Here is a tiny trained network, its code and every weight. The questions are about switching its units off for an input and a target symbol, where a switched-off unit gives its printed mean instead of its output.

import numpy as np


def w(rows, s, z=0):
    codes = np.array(rows[::2]) - 128.0
    scale = np.full(codes.shape[1], s)
    scale[-1] = z or s
    return codes * scale


def f(y):
    return y / 2 * (1 + np.tanh(0.7978845608 * (y + 0.044715 * y**3)))


def softmax(a):
    e = np.exp(a - a.max(-1, keepdims=True))
    return e / e.sum(-1, keepdims=True)


def log_softmax(a):
    a = a - a.max(-1, keepdims=True)
    return a - np.log(np.exp(a).sum(-1, keepdims=True))


def net(x, mask):
    ids = ['ΓΔβεηλτψ'.index(c) for c in x.split()]
    T = len(ids)
    res = E[ids] + P[:T]
    q, k, v = (res @ M[0].T for M in (Q, K, V))
    z = softmax(np.where(np.tri(T) > 0, q @ k.T / 2**0.5, -1e9)) @ v
    res = res + np.where(mask[0], z, O[0][:, -1]) @ O[0][:, :-1]
    y = f(res @ A[0][:, :-1].T + A[0][:, -1])
    res = res + np.where(mask[1:9], y, B[0][:, -1]) @ B[0][:, :-1]
    return log_softmax(res[-1] @ U[:, :-1].T + U[:, -1])


Q, K, V, O, A, B = {}, {}, {}, {}, {}, {}
E = w([
[70,127,133,86,162,2,38,8],'Γ',
[183,114,28,105,146,174,55,68],'Δ',
[100,175,82,113,64,172,130,156],'β',
[166,155,73,147,107,98,253,83],'ε',
[75,89,156,181,132,140,131,98],'η',
[58,154,136,166,124,155,140,89],'λ',
[109,129,27,187,149,68,177,105],'τ',
[109,62,127,181,106,105,115,126],'ψ',
],0.021)
P = w([
[248,214,111,241,18,105,88,9],'0',
[74,78,135,177,52,254,142,58],'1',
[83,84,147,142,67,229,155,91],'2',
[60,93,169,137,90,222,147,113],'3',
[44,86,189,144,89,214,135,140],'4',
[60,81,205,149,94,210,141,163],'5',
[41,118,220,168,106,200,119,178],'6',
],0.0061)
Q[0] = w([
[191,178,114,90,248,89,139,141],'h0',
[91,117,91,135,124,106,173,116],'h0',
],0.015)
K[0] = w([
[51,89,160,3,254,177,184,201],'h0',
[60,134,128,174,127,59,218,114],'h0',
],0.0086)
V[0] = w([
[176,38,38,77,109,127,29,138],'h0',
[181,201,1,111,61,210,153,188],'h0',
],0.0074)
O[0] = w([
[103,139,147,88,15,118,106,83,254],'h0',
[135,249,169,163,138,110,60,144,244],'h0',
],0.016,0.00096)
A[0] = w([
[219,145,52,141,148,138,147,70,91],'n0',
[122,182,175,169,137,83,46,139,247],'n1',
[122,127,114,122,224,164,9,166,3],'n2',
[150,172,78,179,193,86,187,182,89],'n3',
[137,132,125,81,98,197,77,163,119],'n4',
[174,93,18,129,181,198,123,73,167],'n5',
[157,177,165,104,106,65,111,67,137],'n6',
[160,82,151,182,116,48,120,137,186],'n7',
],0.011,0.0041)
B[0] = w([
[128,119,61,195,130,102,98,234,158],'n0',
[188,129,160,79,122,171,192,120,255],'n1',
[136,93,2,28,68,40,52,181,177],'n2',
[109,51,170,119,57,76,75,44,216],'n3',
[54,117,191,159,151,155,154,66,168],'n4',
[122,181,150,107,166,95,107,221,207],'n5',
[51,77,76,180,159,55,130,208,198],'n6',
[125,174,151,151,175,128,181,58,188],'n7',
],0.0096,0.013)
U = w([
[146,69,125,125,90,147,148,177,4],'Γ',
[111,126,231,119,119,115,109,110,1],'Δ',
[160,161,124,112,117,114,151,160,112],'β',
[176,106,134,91,92,140,80,95,48],'ε',
[129,133,137,179,186,161,158,187,127],'η',
[98,116,59,163,135,94,42,149,166],'λ',
[186,172,225,145,176,187,103,92,245],'τ',
[133,93,133,151,100,181,114,2,191],'ψ',
],0.01,0.0076)

Each question gives the input, a string of symbols that net reads in full, and the target symbol t.
The units are the heads (2 rows each of Q, K, V and O) and the neurons (one row each of A and B). Each row of codes is followed by its name. A weight is (code - 128) times the scale printed after its matrix; where a second scale follows, it is the last column's (O, A, B and U).
mask holds one flag per unit, heads first, then neurons. A switched-off unit (its flag False) gives its mean, the last column of its rows in O or B, instead of its output. The means were averaged over made-up inputs and are rounded, as every weight is.
A unit's drop is (log p(t) with every unit on - log p(t) with that unit switched off) / (log p(t) with every unit on - log p(t) with every unit switched off).
The circuit of an input: a set's keep is (log p(t) with only the set's units on - log p(t) with every unit switched off) / (log p(t) with every unit on - log p(t) with every unit switched off). Starting from all 9 units, units are removed one at a time, each time the one whose removal leaves the highest keep (on an exact tie, the one counted first), for as long as the keep stays at least 0.8.
units of the circuit, in order: the units of the circuit, biggest drop first
k most important neurons: the k neurons with the biggest drops, biggest first
drop of u: that unit's drop, to one decimal
input β Δ ψ, target β: units of the circuit, in order => n1, h0, n2, n6
input λ ε ψ β, target λ: units of the circuit, in order => h0, n1, n2
input ε ψ ψ η, target ε: 2 most important neurons => n2, n1
input Γ β Γ λ ψ, target Γ: units of the circuit, in order => h0
input ψ Δ Δ η λ ψ, target ψ: 2 most important neurons => n5, n6
input τ Δ ψ λ λ τ, target ψ: units of the circuit, in order => n3, n6
input η Δ ψ η η τ λ, target η: units of the circuit, in order => h0, n3
input τ λ Γ λ, target τ: 2 most important neurons => n1, n3
input τ Δ τ, target ψ: units of the circuit, in order => n3, n2
input η ψ η ψ ψ, target η: 3 most important neurons => n3, n5, n2
input β ψ η τ β ψ, target β: units of the circuit, in order => n1, h0, n2
input Δ Γ ψ Γ τ Δ, target ψ: 3 most important neurons => n4, n5, n1
input ε ψ Δ λ, target ε: 3 most important neurons => n2, n1, n3
input λ τ Δ Δ λ Δ ε, target λ: units of the circuit, in order => n1
input ψ λ Δ β β ψ β, target ψ: units of the circuit, in order => n5, n4
input η ψ Δ ψ β, target η: 3 most important neurons => n3, n2, n5
input β λ β λ, target β: drop of n2 => 1.0
input ε τ ψ Δ ψ ψ ψ, target ε: drop of n1 => 1.2
input η η η, target η: drop of n3 => 0.2
input ψ λ Δ, target λ: units of the circuit, in order => n0
